Here is a tiny trained network, its code and every weight. The questions are about switching its units off for an input and a class, where a switched-off unit gives its printed mean instead of its output.

import numpy as np


def w(rows, s, z=0):
    codes = np.array(rows[::2]) - 128.0
    scale = np.full(codes.shape[1], s)
    scale[-1] = z or s
    return codes * scale


def f(y):
    return y / 2 * (1 + np.tanh(0.7978845608 * (y + 0.044715 * y**3)))


def log_softmax(a):
    a = a - a.max(-1, keepdims=True)
    return a - np.log(np.exp(a).sum(-1, keepdims=True))


def net(x, mask):
    res = np.array(x, float).reshape(1, 8) / 4 @ E
    y = f(res @ A[0][:, :-1].T + A[0][:, -1])
    res = res + np.where(mask, y, B[0][:, -1]) @ B[0][:, :-1]
    return log_softmax(res[-1] @ U[:, :-1].T + U[:, -1])


A, B = {}, {}
E = w([
[154,134,232,141,192,169],'x0',
[46,117,163,224,113,107],'x1',
[130,129,128,128,124,129],'x2',
[128,125,127,130,131,126],'x3',
[124,126,128,126,132,130],'x4',
[202,100,52,200,142,200],'x5',
[56,148,127,95,107,192],'x6',
[118,254,61,163,171,112],'x7',
],0.0081)
A[0] = w([
[184,168,96,53,122,151,117],'neuron 0',
[61,122,63,124,52,123,218],'neuron 1',
[105,179,94,148,191,123,79],'neuron 2',
[80,124,146,211,109,129,109],'neuron 3',
[226,125,93,70,164,115,105],'neuron 4',
[140,70,153,123,86,118,112],'neuron 5',
[145,111,103,182,149,211,68],'neuron 6',
[183,168,196,99,164,163,104],'neuron 7',
[96,159,130,198,137,116,66],'neuron 8',
[156,139,173,146,164,168,77],'neuron 9',
[143,130,73,159,193,107,121],'neuron 10',
[141,2,113,99,108,140,53],'neuron 11',
[115,153,179,93,54,80,119],'neuron 12',
[126,177,160,150,229,160,96],'neuron 13',
[121,78,147,104,106,146,179],'neuron 14',
[62,188,175,64,119,75,163],'neuron 15',
[147,84,99,189,82,247,66],'neuron 16',
[168,127,104,6,163,171,114],'neuron 17',
[147,141,184,147,174,162,102],'neuron 18',
[157,128,116,187,109,215,89],'neuron 19',
[200,28,155,132,149,105,176],'neuron 20',
[144,107,86,157,159,175,68],'neuron 21',
[185,52,121,178,137,152,125],'neuron 22',
[139,69,158,123,84,177,73],'neuron 23',
[79,150,129,177,122,128,103],'neuron 24',
[120,114,75,127,62,89,91],'neuron 25',
[157,114,157,218,178,18,194],'neuron 26',
[111,190,249,96,142,40,93],'neuron 27',
[125,133,187,155,168,162,69],'neuron 28',
[115,38,146,106,122,160,70],'neuron 29',
[112,197,102,144,153,128,79],'neuron 30',
[147,74,164,130,68,129,62],'neuron 31',
[117,49,181,152,61,182,59],'neuron 32',
[130,193,106,123,156,132,76],'neuron 33',
[107,74,129,116,21,213,154],'neuron 34',
[126,85,39,63,79,112,141],'neuron 35',
[130,133,200,127,216,206,177],'neuron 36',
[126,214,99,163,114,143,102],'neuron 37',
[124,77,76,130,197,166,69],'neuron 38',
[79,63,40,106,148,77,114],'neuron 39',
[133,172,170,157,5,175,197],'neuron 40',
[57,167,116,120,152,252,238],'neuron 41',
[68,134,140,93,102,189,199],'neuron 42',
[80,108,136,207,106,123,79],'neuron 43',
[130,162,53,126,62,63,135],'neuron 44',
[139,190,201,77,56,71,34],'neuron 45',
[185,117,135,147,125,26,255],'neuron 46',
[180,139,125,184,86,191,79],'neuron 47',
],0.01,0.0064)
B[0] = w([
[84,88,179,218,164,64,192],'neuron 0',
[146,123,169,134,114,162,251],'neuron 1',
[119,200,139,73,67,71,169],'neuron 2',
[105,61,118,220,126,87,189],'neuron 3',
[111,118,135,163,163,118,205],'neuron 4',
[146,204,86,92,104,99,168],'neuron 5',
[44,129,74,90,154,147,174],'neuron 6',
[93,78,146,153,59,135,175],'neuron 7',
[102,125,168,130,126,55,161],'neuron 8',
[57,106,109,90,16,149,148],'neuron 9',
[144,153,110,75,124,136,175],'neuron 10',
[118,176,124,88,115,90,190],'neuron 11',
[91,121,54,129,202,148,180],'neuron 12',
[124,138,118,110,39,138,180],'neuron 13',
[154,197,133,142,156,112,188],'neuron 14',
[123,105,60,118,156,165,238],'neuron 15',
[60,116,49,85,185,133,198],'neuron 16',
[89,63,153,254,172,48,209],'neuron 17',
[138,85,121,112,60,133,162],'neuron 18',
[74,97,57,98,165,141,178],'neuron 19',
[147,154,141,148,121,141,238],'neuron 20',
[55,99,66,52,136,85,154],'neuron 21',
[123,145,119,101,170,137,204],'neuron 22',
[125,169,136,98,111,93,166],'neuron 23',
[115,126,146,138,155,109,166],'neuron 24',
[112,84,157,105,51,156,167],'neuron 25',
[180,135,156,124,184,161,249],'neuron 26',
[82,121,59,92,133,150,230],'neuron 27',
[88,71,153,130,34,115,150],'neuron 28',
[169,178,118,89,97,62,172],'neuron 29',
[127,158,179,94,76,64,168],'neuron 30',
[128,166,112,94,111,68,156],'neuron 31',
[119,157,147,118,107,88,188],'neuron 32',
[122,159,156,104,81,62,156],'neuron 33',
[146,179,165,138,121,136,217],'neuron 34',
[154,89,150,143,76,142,213],'neuron 35',
[139,115,165,146,12,158,225],'neuron 36',
[108,172,158,116,103,114,187],'neuron 37',
[92,83,113,84,136,109,144],'neuron 38',
[119,99,150,125,43,167,177],'neuron 39',
[158,137,131,165,153,142,188],'neuron 40',
[228,199,191,171,213,180,254],'neuron 41',
[152,141,139,150,203,150,206],'neuron 42',
[62,74,142,215,155,67,173],'neuron 43',
[128,109,158,109,65,170,213],'neuron 44',
[53,107,62,83,186,132,164],'neuron 45',
[206,166,176,126,217,203,249],'neuron 46',
[53,140,94,98,170,140,163],'neuron 47',
],0.0072,0.0076)
U = w([
[139,219,114,74,80,9,61],'0',
[77,74,31,61,158,171,59],'1',
[111,46,130,232,138,27,78],'2',
[146,64,127,112,24,207,90],'3',
[170,135,115,133,141,169,255],'4',
[199,162,141,138,171,213,49],'5',
[168,134,112,139,137,169,231],'6',
[174,132,108,143,132,170,211],'7',
],0.011,0.0075)

Each question gives the input, the list of numbers given to net, and the class t.
The units are the neurons (one row each of A and B). Each row of codes is followed by its name. A weight is (code - 128) times the scale printed after its matrix; where a second scale follows, it is the last column's (A, B and U).
mask holds one flag per neuron, in row order. A switched-off neuron (its flag False) gives its mean, the last column of its row in B, instead of its output. The means were averaged over made-up inputs and are rounded, as every weight is.
A unit's drop is (log p(t) with every unit on - log p(t) with that unit switched off) / (log p(t) with every unit on - log p(t) with every unit switched off).
The circuit of an input: a set's keep is (log p(t) with only the set's units on - log p(t) with every unit switched off) / (log p(t) with every unit on - log p(t) with every unit switched off). Starting from the 12 units with the biggest drops (on a tie, the unit counted first), units are removed one at a time, each time the one whose removal leaves the highest keep (on an exact tie, the one counted first), for as long as the keep stays at least 0.8.
units of the circuit, in order: the units of the circuit, biggest drop first
most important unit: the unit with the biggest drop
top k neurons: the k neurons with the biggest drops, biggest first
drop when u is switched off: that unit's drop, to one decimal
input [-7,-2,-1,6,8,2,-4,-8], class 0: most important unit : neuron 11
input [-7,7,5,5,-7,4,5,-2], class 2: top 4 neurons : (neuron 43; neuron 3; neuron 46; neuron 36)
input [4,0,2,8,-4,-8,-5,-7], class 1: units of the circuit, in order : (neuron 27; neuron 45)
input [-6,-4,-6,2,2,4,4,0], class 3: units of the circuit, in order : (neuron 35; neuron 39)
input [8,7,-5,6,6,5,8,4], class 3: units of the circuit, in order : (neuron 36; neuron 28)
input [-1,0,5,2,6,8,1,-7], class 1: top 2 neurons : (neuron 16; neuron 19)
input [4,3,5,-8,-4,-8,2,6], class 1: units of the circuit, in order : (neuron 27; neuron 15)
input [-4,-8,-1,-7,1,-2,3,3], class 2: units of the circuit, in order : (neuron 17; neuron 0)
input [6,8,-2,2,-4,8,-3,4], class 1: units of the circuit, in order : (neuron 6; neuron 19; neuron 16)
input [-6,1,7,-5,-3,1,-7,0], class 5: top 3 neurons : (neuron 46; neuron 26; neuron 36)
input [-3,-8,-5,-2,8,6,3,1], class 2: top 2 neurons : (neuron 17; neuron 0)
input [-5,-4,4,-3,1,-2,0,-3], class 3: top 3 neurons : (neuron 41; neuron 35; neuron 39)
input [8,-2,-7,1,8,-7,3,7], class 3: units of the circuit, in order : (neuron 36; neuron 7; neuron 13)
input [-2,2,1,-4,4,0,-5,8], class 0: units of the circuit, in order : (neuron 2)
input [-7,0,2,2,-6,3,3,-7], class 0: top 2 neurons : (neuron 11; neuron 29)
input [8,-5,3,1,-3,-1,6,1], class 3: top 2 neurons : (neuron 36; neuron 7)
input [8,6,-5,1,-1,-6,-7,-3], class 3: top 2 neurons : (neuron 36; neuron 28)
input [-4,2,3,4,7,0,6,8], class 0: top 2 neurons : (neuron 2; neuron 30)
input [-1,7,3,-5,-4,3,7,-1], class 2: top 4 neurons : (neuron 43; neuron 3; neuron 46; neuron 26)
input [8,8,-2,-7,1,-5,-1,6], class 2: units of the circuit, in order : (neuron 3)
input [-3,5,6,5,-6,-4,-6,4], class 4: top 2 neurons : (neuron 41; neuron 46)
input [-5,-8,1,-3,2,4,6,-3], class 2: top 2 neurons : (neuron 17; neuron 0)
input [-7,-8,2,3,1,6,-5,-2], class 2: top 3 neurons : (neuron 17; neuron 0; neuron 4)
input [-1,-8,-4,-6,-5,7,2,7], class 2: drop when neuron 0 is switched off : 0.5
input [-4,3,-5,7,2,-7,4,-7], class 0: drop when neuron 14 is switched off : 0.5
input [7,0,7,5,-1,-8,4,7], class 1: drop when neuron 27 is switched off : 0.6
